Below are the code and all the weights of a small trained network. Each question names an input and a class and asks about switching units off, where a switched-off unit gives its printed mean instead of its output.

import numpy as np


def w(rows, s, z=0):
    codes = np.array(rows[::2]) - 128.0
    scale = np.full(codes.shape[1], s)
    scale[-1] = z or s
    return codes * scale


def f(y):
    return np.maximum(y, 0)


def log_softmax(a):
    a = a - a.max(-1, keepdims=True)
    return a - np.log(np.exp(a).sum(-1, keepdims=True))


def net(x, mask):
    res = np.array(x, float).reshape(1, 6) / 4 @ E
    y = f(res @ A[0][:, :-1].T + A[0][:, -1])
    res = res + np.where(mask, y, B[0][:, -1]) @ B[0][:, :-1]
    return log_softmax(res[-1] @ U[:, :-1].T + U[:, -1])


A, B = {}, {}
E = w([
[146,151,82,226,129,229,67],'x0',
[94,133,244,177,118,163,143],'x1',
[87,219,124,99,85,95,2],'x2',
[197,59,136,173,61,74,92],'x3',
[153,139,137,107,119,146,134],'x4',
[127,127,128,131,131,126,126],'x5',
],0.0099)
A[0] = w([
[167,170,169,83,83,119,158,108],'n0',
[113,166,246,157,130,147,101,97],'n1',
[186,89,87,87,93,135,95,136],'n2',
[88,186,134,154,97,90,76,114],'n3',
[137,110,100,188,155,138,242,151],'n4',
[111,170,201,151,111,113,106,148],'n5',
[206,70,165,191,79,68,89,93],'n6',
[54,79,105,178,168,86,109,137],'n7',
[139,126,71,95,130,117,78,170],'n8',
[57,180,112,76,216,174,168,1],'n9',
[130,156,121,202,103,180,100,118],'n10',
[151,92,226,172,104,137,122,131],'n11',
[150,191,143,107,111,104,73,78],'n12',
[83,148,165,101,147,12,187,43],'n13',
[140,143,65,183,179,155,97,146],'n14',
[85,122,125,85,206,145,134,240],'n15',
[111,178,103,128,177,188,126,99],'n16',
[145,143,94,188,107,185,136,90],'n17',
[149,12,144,130,186,175,144,46],'n18',
[211,165,154,80,97,176,141,128],'n19',
],0.012,0.0069)
B[0] = w([
[116,45,160,119,149,112,121,171],'n0',
[246,187,70,123,110,110,133,221],'n1',
[177,156,78,203,156,112,193,200],'n2',
[40,118,79,55,161,169,139,215],'n3',
[43,198,94,20,159,149,93,254],'n4',
[113,174,63,83,146,115,171,204],'n5',
[47,81,137,253,152,223,196,236],'n6',
[110,184,153,150,108,78,180,155],'n7',
[160,201,78,116,148,71,174,212],'n8',
[151,83,77,229,30,197,104,215],'n9',
[130,56,200,87,128,31,79,224],'n10',
[208,183,67,141,104,76,174,219],'n11',
[31,81,130,108,114,236,52,195],'n12',
[230,17,191,101,102,110,42,225],'n13',
[153,85,163,78,159,61,129,216],'n14',
[129,121,155,226,117,82,223,238],'n15',
[130,62,109,212,84,86,145,196],'n16',
[172,43,192,117,126,42,63,200],'n17',
[67,170,84,24,112,190,49,213],'n18',
[63,170,200,146,133,117,157,159],'n19',
],0.0075,0.011)
U = w([
[171,2,193,87,142,117,73,22],'0',
[90,70,128,248,87,236,151,59],'1',
[37,161,120,44,134,215,70,43],'2',
[114,151,156,138,138,110,155,254],'3',
[216,191,58,118,121,115,152,57],'4',
],0.0096,0.0092)

Each question gives the input, the list of numbers given to net, and the class t.
The units are the neurons (one row each of A and B). Each row of codes is followed by its name. A weight is (code - 128) times the scale printed after its matrix; where a second scale follows, it is the last column's (A, B and U).
mask holds one flag per neuron, in row order. A switched-off neuron (its flag False) gives its mean, the last column of its row in B, instead of its output. The means were averaged over made-up inputs and are rounded, as every weight is.
A unit's drop is (log p(t) with every unit on - log p(t) with that unit switched off) / (log p(t) with every unit on - log p(t) with every unit switched off).
The circuit of an input: a set's keep is (log p(t) with only the set's units on - log p(t) with every unit switched off) / (log p(t) with every unit on - log p(t) with every unit switched off). Starting from the 12 units with the biggest drops (on a tie, the unit counted first), units are removed one at a time, each time the one whose removal leaves the highest keep (on an exact tie, the one counted first), for as long as the keep stays at least 0.8.
units of the circuit, in order: the units of the circuit, biggest drop first
k most important neurons: the k neurons with the biggest drops, biggest first
drop when u is switched off: that unit's drop, to one decimal
input [-4,0,-7,0,2,5], class 2: units of the circuit, in order	(n4, n18)
input [7,-1,6,7,1,0], class 0: most important neuron	(n10)
input [-6,8,-6,-6,3,0], class 4: 3 most important neurons	(n1, n11, n6)
input [0,5,2,4,-1,2], class 4: units of the circuit, in order	(n11, n1)
input [-5,7,-8,6,-2,-6], class 2: 3 most important neurons	(n18, n4, n15)
input [7,8,4,3,5,3], class 4: 3 most important neurons	(n1, n11, n5)
input [-2,7,-1,-6,6,7], class 4: 2 most important neurons	(n1, n6)
input [6,-6,5,-6,2,3], class 0: 3 most important neurons	(n14, n6, n10)
input [6,8,-8,7,-3,-8], class 2: units of the circuit, in order	(n18, n4)
input [8,2,8,-2,8,3], class 0: 3 most important neurons	(n10, n17, n4)
input [7,4,-4,1,-4,-3], class 0: 2 most important neurons	(n17, n10)
input [-1,-4,5,-6,-2,5], class 1: units of the circuit, in order	(n9, n4)
input [5,2,-3,-5,-4,1], class 0: 2 most important neurons	(n6, n17)
input [7,3,-1,-7,-2,-5], class 0: units of the circuit, in order	(n10, n17)
input [-6,-2,3,-8,3,6], class 1: units of the circuit, in order	(n9)
input [7,6,6,4,3,0], class 0: 3 most important neurons	(n10, n17, n4)
input [-1,-6,-4,6,-4,-7], class 1: 2 most important neurons	(n6, n1)
input [4,1,4,-6,-5,-4], class 1: 3 most important neurons	(n9, n16, n4)
input [5,-4,4,-7,5,-1], class 1: drop when n10 is switched off	0.0
input [-3,6,-3,5,5,3], class 4: units of the circuit, in order	(n11)
input [-8,-8,3,-6,3,8], class 0: drop when n0 is switched off	0.1
input [-6,8,5,4,0,3], class 4: drop when n1 is switched off	0.8
